Below are the code and all the weights of a small trained network. Each question names an input and a target symbol and asks about switching units off, where a switched-off unit gives its printed mean instead of its output.

import numpy as np


def w(rows, s, z=0):
    codes = np.array(rows[::2]) - 128.0
    scale = np.full(codes.shape[1], s)
    scale[-1] = z or s
    return codes * scale


def f(y):
    return y / 2 * (1 + np.tanh(0.7978845608 * (y + 0.044715 * y**3)))


def softmax(a):
    e = np.exp(a - a.max(-1, keepdims=True))
    return e / e.sum(-1, keepdims=True)


def log_softmax(a):
    a = a - a.max(-1, keepdims=True)
    return a - np.log(np.exp(a).sum(-1, keepdims=True))


def net(x, mask):
    ids = ['αδημτψ'.index(c) for c in x.split()]
    T = len(ids)
    res = E[ids] + P[:T]
    u = 0
    for l in range(2):
        r = res
        for j in range(2):
            rows = slice(2 * j, 2 * j + 2)
            q, k, v = (r @ M[l][rows].T for M in (Q, K, V))
            z = softmax(np.where(np.tri(T) > 0, q @ k.T / 2**0.5, -1e9)) @ v
            o = O[l][rows]
            res = res + np.where(mask[u + j], z, o[:, -1]) @ o[:, :-1]
        u += 2
        y = f(res @ A[l][:, :-1].T + A[l][:, -1])
        res = res + np.where(mask[u : u + 16], y, B[l][:, -1]) @ B[l][:, :-1]
        u += 16
    return log_softmax(res[-1] @ U[:, :-1].T + U[:, -1])


Q, K, V, O, A, B = {}, {}, {}, {}, {}, {}
E = w([
[186,178,169,178,113,110,169,138,129,196],'α',
[119,132,109,136,46,137,180,181,172,82],'δ',
[179,77,108,72,77,95,182,154,113,107],'η',
[87,45,160,132,211,233,61,41,151,213],'μ',
[102,137,105,109,83,68,110,163,101,77],'τ',
[155,122,132,84,133,2,90,109,51,119],'ψ',
],0.007)
P = w([
[102,221,146,173,159,116,87,165,173,105],'0',
[197,61,204,3,96,112,176,88,134,105],'1',
[171,52,181,51,89,102,169,103,140,110],'2',
[142,59,147,74,75,116,177,119,115,149],'3',
[136,78,131,97,54,130,171,125,96,176],'4',
[137,63,126,121,51,135,169,130,76,181],'5',
[148,57,113,128,63,132,177,118,62,201],'6',
[165,61,101,145,64,141,187,123,48,194],'7',
[181,50,98,166,74,132,213,127,47,184],'8',
],0.0056)
Q[0] = w([
[152,148,112,130,77,71,170,180,96,118],'0.h0',
[178,85,150,79,2,55,232,172,70,153],'0.h0',
[147,131,90,196,107,134,161,167,94,150],'0.h1',
[98,191,112,134,158,124,100,150,178,76],'0.h1',
],0.0059)
K[0] = w([
[127,220,113,165,142,79,109,171,135,108],'0.h0',
[99,254,149,235,212,130,44,178,172,121],'0.h0',
[99,78,106,37,135,160,113,89,123,133],'0.h1',
[185,133,98,79,80,88,199,153,66,111],'0.h1',
],0.0062)
V[0] = w([
[160,163,163,206,210,159,118,102,158,203],'0.h0',
[195,90,135,53,151,88,121,66,68,155],'0.h0',
[216,128,122,98,61,82,243,172,136,106],'0.h1',
[148,194,112,134,105,2,120,191,106,72],'0.h1',
],0.0063)
O[0] = w([
[164,119,198,226,69,71,114,55,164,197,138],'0.h0',
[137,49,153,102,238,148,73,124,18,207,115],'0.h0',
[250,95,228,2,60,214,207,163,127,149,253],'0.h1',
[172,194,225,44,164,99,89,222,135,76,187],'0.h1',
],0.0051,0.0025)
A[0] = w([
[116,193,164,185,132,35,75,124,193,112,250],'0.n0',
[155,107,161,69,144,169,131,133,118,142,170],'0.n1',
[84,173,70,114,86,160,163,191,175,50,200],'0.n2',
[95,182,120,70,222,41,38,200,19,64,163],'0.n3',
[112,104,145,108,171,201,119,119,130,156,189],'0.n4',
[106,149,77,163,79,54,139,127,145,80,239],'0.n5',
[102,98,1,251,113,123,153,80,65,183,206],'0.n6',
[97,91,125,118,172,224,120,95,132,170,173],'0.n7',
[132,119,145,100,159,154,122,121,131,140,141],'0.n8',
[70,88,88,139,178,141,84,86,129,141,111],'0.n9',
[120,154,105,116,93,138,162,168,159,81,185],'0.n10',
[189,156,185,146,77,122,167,152,130,164,189],'0.n11',
[153,112,154,80,131,143,133,132,116,140,163],'0.n12',
[172,132,146,90,73,121,176,156,110,129,190],'0.n13',
[166,105,169,37,98,148,161,150,103,133,201],'0.n14',
[163,108,161,63,144,152,131,142,110,145,182],'0.n15',
],0.0068,0.0025)
B[0] = w([
[102,163,160,166,135,72,73,139,183,122,145],'0.n0',
[166,95,150,70,148,142,103,123,131,140,179],'0.n1',
[109,163,81,152,79,140,189,236,148,77,149],'0.n2',
[78,101,89,133,199,38,85,155,2,112,155],'0.n3',
[130,88,134,111,172,175,110,111,154,152,141],'0.n4',
[94,142,112,156,76,91,116,151,173,84,151],'0.n5',
[86,54,44,214,85,119,111,110,111,189,169],'0.n6',
[115,85,121,123,195,181,114,109,161,174,141],'0.n7',
[138,117,138,108,165,141,121,125,130,132,134],'0.n8',
[159,143,111,146,142,174,133,128,131,188,125],'0.n9',
[129,147,108,131,81,137,155,180,152,98,155],'0.n10',
[172,140,151,141,95,126,139,137,110,146,224],'0.n11',
[153,116,143,100,128,131,116,127,122,136,175],'0.n12',
[177,136,137,105,71,129,140,138,114,130,235],'0.n13',
[180,114,145,64,93,131,108,126,134,132,254],'0.n14',
[158,109,145,89,136,130,105,127,121,138,193],'0.n15',
],0.0067)
Q[1] = w([
[93,104,37,180,123,126,139,119,101,143],'1.h0',
[216,91,182,54,69,148,148,137,94,180],'1.h0',
[112,130,82,254,121,93,141,144,58,147],'1.h1',
[160,128,168,81,154,195,116,107,146,153],'1.h1',
],0.0077)
K[1] = w([
[150,206,208,122,113,39,98,200,127,76],'1.h0',
[39,121,83,191,218,173,80,117,225,127],'1.h0',
[163,51,173,11,204,228,121,76,124,170],'1.h1',
[1,179,100,244,143,99,81,154,219,104],'1.h1',
],0.0065)
V[1] = w([
[184,185,133,163,21,196,219,178,253,103],'1.h0',
[237,113,203,184,137,135,107,59,158,236],'1.h0',
[128,67,63,121,129,214,171,95,63,185],'1.h1',
[47,149,121,245,147,135,97,108,155,195],'1.h1',
],0.0048)
O[1] = w([
[254,166,40,189,125,214,58,63,94,26,106],'1.h0',
[74,23,250,185,78,178,43,132,136,93,96],'1.h0',
[152,132,180,120,184,207,174,177,28,163,1],'1.h1',
[182,126,179,215,109,57,240,62,74,107,132],'1.h1',
],0.0043,0.0097)
A[1] = w([
[185,143,71,187,98,171,101,78,61,77,133],'1.n0',
[154,190,8,83,145,95,181,80,131,129,140],'1.n1',
[128,128,127,130,128,128,126,127,126,128,134],'1.n2',
[141,140,26,100,234,213,146,218,35,168,131],'1.n3',
[128,128,128,128,128,128,128,128,128,128,127],'1.n4',
[131,128,217,183,178,183,204,107,1,152,85],'1.n5',
[183,125,94,193,85,144,91,58,75,69,169],'1.n6',
[128,128,128,128,128,128,128,128,126,128,131],'1.n7',
[162,162,68,83,128,227,85,208,150,57,131],'1.n8',
[152,161,81,104,128,108,147,130,97,122,140],'1.n9',
[177,197,34,151,155,169,92,21,150,43,1],'1.n10',
[124,131,117,121,132,126,126,127,152,130,98],'1.n11',
[128,127,128,128,127,128,129,128,128,127,127],'1.n12',
[82,134,81,175,104,55,149,124,134,132,132],'1.n13',
[185,154,53,180,110,187,100,87,63,78,100],'1.n14',
[35,74,177,99,181,207,11,120,245,123,86],'1.n15',
],0.0047,0.003)
B[1] = w([
[49,110,187,120,109,135,152,95,143,86,214],'1.n0',
[152,194,56,121,175,113,158,74,166,143,255],'1.n1',
[129,127,128,127,126,129,127,128,130,127,129],'1.n2',
[130,155,107,74,40,168,11,162,216,199,149],'1.n3',
[128,128,128,128,128,128,128,128,128,128,128],'1.n4',
[255,139,109,181,248,131,119,228,37,120,164],'1.n5',
[47,95,189,137,101,126,157,85,147,72,234],'1.n6',
[129,128,128,127,127,128,128,128,130,128,129],'1.n7',
[118,158,168,99,208,211,73,156,64,168,210],'1.n8',
[127,140,110,131,134,133,124,113,143,126,193],'1.n9',
[33,168,214,52,231,163,199,145,43,166,200],'1.n10',
[130,131,124,136,143,126,143,132,114,134,123],'1.n11',
[127,128,128,129,129,128,128,128,128,128,128],'1.n12',
[128,122,126,122,71,167,56,115,170,119,156],'1.n13',
[29,124,203,98,119,153,144,89,140,102,202],'1.n14',
[167,112,80,215,92,74,203,67,155,13,183],'1.n15',
],0.0045,0.0057)
U = w([
[181,106,148,166,203,119,179,183,69,84,76],'α',
[102,74,146,167,44,113,93,65,177,65,252],'δ',
[36,115,175,84,121,98,171,181,127,194,107],'η',
[79,168,148,96,187,166,165,84,112,102,13],'μ',
[170,130,125,121,157,202,2,202,108,180,165],'τ',
[190,165,16,137,143,81,152,106,172,141,91],'ψ',
],0.004,0.0021)

Each question gives the input, a string of symbols that net reads in full, and the target symbol t.
The units are the heads (2 rows each of Q, K, V and O) and the neurons (one row each of A and B). Each row of codes is followed by its name. A weight is (code - 128) times the scale printed after its matrix; where a second scale follows, it is the last column's (O, A, B and U).
mask holds one flag per unit, layer by layer, with each layer's heads first. A switched-off unit (its flag False) gives its mean, the last column of its rows in O or B, instead of its output. The means were averaged over made-up inputs and are rounded, as every weight is.
A unit's drop is (log p(t) with every unit on - log p(t) with that unit switched off) / (log p(t) with every unit on - log p(t) with every unit switched off).
most important unit: the unit with the biggest drop
top k neurons: the k neurons with the biggest drops, biggest first
k most important neurons of layer l: the k neurons of layer l with the biggest drops, biggest first
heads that matter: for each layer, one digit per head in row order, 1 if its drop is at least 0.15 and else 0, layers parted by /
drop when u is switched off: that unit's drop, to one decimal
input μ μ η δ ψ α τ, target α: top 3 neurons => (1.n5, 0.n6, 0.n7)
input τ μ μ τ ψ τ, target ψ: top 2 neurons => (0.n3, 0.n2)
input δ μ α α α δ μ, target μ: top 2 neurons => (0.n6, 1.n10)
input τ ψ ψ μ α μ α η α, target ψ: most important unit => 0.h1
input ψ ψ α ψ δ α τ τ, target η: heads that matter => 11 / 10
input δ α η ψ α τ α, target μ: heads that matter => 10 / 10
input μ τ ψ α α μ τ α α, target α: heads that matter => 01 / 01
input δ η α ψ ψ, target μ: top 3 neurons => (1.n10, 0.n2, 1.n14)
input δ α δ, target μ: top 2 neurons => (1.n10, 0.n2)
input α δ η α α μ α, target α: top 3 neurons => (1.n5, 0.n7, 0.n6)
input δ α ψ μ ψ μ τ ψ δ, target μ: heads that matter => 11 / 10
input δ α τ, target μ: heads that matter => 10 / 10
input μ α δ μ ψ α η, target α: top 2 neurons => (1.n5, 0.n7)
input ψ δ δ ψ τ ψ, target η: most important unit => 1.h0
input μ μ τ α η ψ δ ψ δ, target α: top 3 neurons => (1.n5, 0.n6, 0.n7)
input τ α ψ, target ψ: top 3 neurons => (0.n3, 0.n2, 1.n1)
input η τ η, target τ: heads that matter => 01 / 01
input α ψ ψ ψ α α, target δ: heads that matter => 10 / 11
input δ ψ ψ η, target μ: heads that matter => 10 / 10
input τ ψ α δ, target ψ: top neuron => (0.n3)
input δ η ψ α α α τ, target μ: heads that matter => 11 / 10
input α η η ψ η μ μ μ, target τ: top 3 neurons => (0.n6, 1.n3, 1.n5)
input δ α α α α τ μ, target δ: heads that matter => 00 / 11
input ψ μ α μ ψ α τ, target η: top 2 neurons => (0.n3, 0.n6)
input μ μ δ, target α: 2 most important neurons of layer 1 => (1.n5, 1.n3)
input α α τ τ α α α η, target δ: drop when 1.h0 is switched off => 0.5
input μ ψ η μ δ α α α ψ, target α: most important unit => 1.h1
